Here is a tiny trained network, its code and every weight. The questions are about switching its units off for an input and a class, where a switched-off unit gives its printed mean instead of its output.

import numpy as np


def w(rows, s, z=0):
    codes = np.array(rows[::2]) - 128.0
    scale = np.full(codes.shape[1], s)
    scale[-1] = z or s
    return codes * scale


def f(y):
    return np.maximum(y, 0)


def log_softmax(a):
    a = a - a.max(-1, keepdims=True)
    return a - np.log(np.exp(a).sum(-1, keepdims=True))


def net(x, mask):
    res = np.array(x, float).reshape(1, 5) / 4 @ E
    y = f(res @ A[0][:, :-1].T + A[0][:, -1])
    res = res + np.where(mask, y, B[0][:, -1]) @ B[0][:, :-1]
    return log_softmax(res[-1] @ U[:, :-1].T + U[:, -1])


A, B = {}, {}
E = w([
[167,227,180,92,85,255,130,247,102,148,136],'x0',
[185,89,125,211,112,193,55,96,217,230,164],'x1',
[102,179,205,226,48,23,40,147,98,99,157],'x2',
[7,208,84,97,45,116,166,106,239,189,86],'x3',
[168,169,144,112,46,141,216,7,58,160,245],'x4',
],0.0063)
A[0] = w([
[159,155,151,101,52,151,182,28,98,129,223,136],'n0',
[47,165,100,39,141,62,204,176,78,47,50,207],'n1',
[86,73,111,150,194,69,107,127,157,136,83,61],'n2',
[64,149,115,53,141,118,148,173,40,74,81,2],'n3',
[49,206,108,105,53,148,175,146,181,168,95,166],'n4',
[167,102,146,186,113,188,112,73,163,247,213,131],'n5',
[110,61,44,138,139,38,125,55,166,131,123,36],'n6',
[230,50,170,147,189,149,104,155,52,89,162,90],'n7',
[111,72,71,149,129,45,179,11,118,128,160,102],'n8',
[156,200,141,112,86,177,146,190,110,99,137,203],'n9',
[142,91,71,21,173,176,203,58,128,141,150,50],'n10',
[133,188,146,120,159,172,77,254,157,135,41,82],'n11',
[44,197,104,107,112,109,146,120,202,164,81,20],'n12',
[136,192,163,88,75,206,120,239,107,167,169,60],'n13',
[41,185,84,76,63,103,179,88,205,165,83,80],'n14',
[99,163,214,158,46,51,99,137,102,136,159,135],'n15',
[156,166,156,83,67,216,152,218,76,161,118,49],'n16',
[153,209,183,92,88,229,111,206,133,145,125,43],'n17',
[80,66,130,128,180,49,102,85,138,119,113,146],'n18',
[175,178,147,131,53,144,210,15,78,165,224,41],'n19',
[164,110,86,119,223,194,198,157,166,154,73,166],'n20',
[133,149,161,214,105,69,37,186,120,69,112,96],'n21',
[41,161,109,134,82,101,99,157,172,160,89,107],'n22',
[215,78,140,137,209,117,70,171,52,104,144,81],'n23',
[146,112,24,67,158,196,202,102,135,191,156,126],'n24',
[102,91,127,155,199,118,36,233,202,88,10,82],'n25',
[156,64,128,194,127,176,72,151,186,200,88,62],'n26',
[181,78,69,220,129,187,53,145,224,206,110,169],'n27',
[123,61,65,60,204,191,147,160,177,124,25,110],'n28',
[101,165,134,69,152,89,170,123,78,26,112,134],'n29',
[159,202,158,119,95,183,162,103,94,140,210,65],'n30',
[97,159,90,173,86,160,125,106,219,182,119,102],'n31',
[229,78,177,164,203,128,144,137,78,78,169,75],'n32',
[88,193,194,212,37,10,65,129,110,124,149,68],'n33',
],0.007,0.0035)
B[0] = w([
[50,151,125,103,105,105,192,214,54,120,133,240],'n0',
[191,187,186,205,150,18,168,138,182,100,35,255],'n1',
[166,54,44,61,39,132,106,109,79,159,141,184],'n2',
[171,175,124,208,110,54,188,105,146,102,45,181],'n3',
[99,84,186,81,210,135,131,94,163,60,185,231],'n4',
[180,182,181,193,112,24,190,130,134,85,57,231],'n5',
[189,50,77,77,55,105,62,52,148,183,126,214],'n6',
[102,126,183,95,227,158,146,69,209,45,206,220],'n7',
[187,49,69,45,61,115,53,45,87,188,109,237],'n8',
[159,84,139,116,129,100,66,75,122,142,98,210],'n9',
[62,189,104,204,139,209,36,156,66,195,86,223],'n10',
[124,43,43,30,36,84,176,117,21,133,149,208],'n11',
[77,115,156,90,213,148,164,66,196,44,179,196],'n12',
[181,42,64,107,83,99,46,9,165,172,116,211],'n13',
[77,115,180,85,222,180,139,67,194,66,225,231],'n14',
[73,166,143,181,154,182,72,142,87,201,83,211],'n15',
[187,81,78,104,117,115,53,26,144,154,110,205],'n16',
[180,61,79,140,92,109,46,12,146,146,96,209],'n17',
[177,89,114,85,53,112,86,66,129,133,121,209],'n18',
[14,110,75,93,92,69,224,237,32,56,148,241],'n19',
[76,156,127,170,158,152,71,154,69,147,116,224],'n20',
[49,187,86,171,164,211,83,176,76,172,144,207],'n21',
[88,151,144,103,190,179,150,143,129,80,195,197],'n22',
[73,136,182,95,206,163,163,84,206,51,200,204],'n23',
[77,172,129,198,157,187,40,157,78,180,86,236],'n24',
[69,67,34,52,71,113,209,222,2,63,177,235],'n25',
[175,209,163,191,114,43,196,138,127,83,44,194],'n26',
[170,182,167,188,116,20,171,129,148,65,47,241],'n27',
[61,159,102,186,142,197,66,189,58,166,117,227],'n28',
[168,180,130,199,118,52,138,92,179,86,49,206],'n29',
[118,68,56,70,69,81,144,153,32,87,157,196],'n30',
[122,140,195,132,210,105,149,100,182,50,155,199],'n31',
[96,131,179,80,201,176,119,64,208,43,186,209],'n32',
[77,187,103,190,158,250,42,136,97,200,84,236],'n33',
],0.0066,0.0086)
U = w([
[113,133,193,78,232,201,158,63,222,74,230,79],'0',
[200,48,80,75,41,127,58,25,136,181,128,47],'1',
[97,102,77,71,66,127,213,220,55,118,162,117],'2',
[95,220,126,219,172,255,38,157,97,199,101,2],'3',
[202,216,185,217,123,38,199,116,187,100,46,40],'4',
[140,151,185,105,143,122,102,141,122,142,127,252],'5',
],0.0099,0.0052)

Each question gives the input, the list of numbers given to net, and the class t.
The units are the neurons (one row each of A and B). Each row of codes is followed by its name. A weight is (code - 128) times the scale printed after its matrix; where a second scale follows, it is the last column's (A, B and U).
mask holds one flag per neuron, in row order. A switched-off neuron (its flag False) gives its mean, the last column of its row in B, instead of its output. The means were averaged over made-up inputs and are rounded, as every weight is.
A unit's drop is (log p(t) with every unit on - log p(t) with that unit switched off) / (log p(t) with every unit on - log p(t) with every unit switched off).
The circuit of an input: a set's keep is (log p(t) with only the set's units on - log p(t) with every unit switched off) / (log p(t) with every unit on - log p(t) with every unit switched off). Starting from the 12 units with the biggest drops (on a tie, the unit counted first), units are removed one at a time, each time the one whose removal leaves the highest keep (on an exact tie, the one counted first), for as long as the keep stays at least 0.8.
circuit, biggest first: the units of the circuit, biggest drop first
most important unit: the unit with the biggest drop
top k neurons: the k neurons with the biggest drops, biggest first
drop of u: that unit's drop, to one decimal
input [-5,1,6,-4,0], class 3: most important unit	n33
input [1,-7,0,2,-5], class 4: top 2 neurons	n1, n3
input [7,8,-5,-4,-5], class 4: top 2 neurons	n27, n26
input [5,-2,1,7,7], class 0: top 2 neurons	n14, n4
input [8,-3,-2,3,8], class 1: top 3 neurons	n13, n16, n17
input [2,1,7,-8,-8], class 0: top 3 neurons	n23, n7, n32
input [1,-7,-8,4,-7], class 3: top 2 neurons	n28, n20
input [2,-7,6,7,-3], class 0: top 2 neurons	n14, n4
input [-8,-8,-6,1,1], class 1: top 2 neurons	n8, n6
input [3,-7,4,-3,-6], class 4: top 4 neurons	n1, n3, n29, n19
input [-5,-7,4,-4,-4], class 4: top 2 neurons	n1, n29
input [4,-4,2,2,-1], class 1: top 2 neurons	n27, n5
input [0,6,-5,2,-5], class 4: top 2 neurons	n27, n26
input [-7,2,-8,2,8], class 2: circuit, biggest first	n19
input [0,-2,-2,-8,7], class 0: top 3 neurons	n7, n32, n23
input [-6,-6,8,6,-5], class 3: drop of n15	0.1
input [-3,1,3,-8,-7], class 0: drop of n23	0.6
input [-1,6,-5,0,7], class 2: drop of n19	0.3
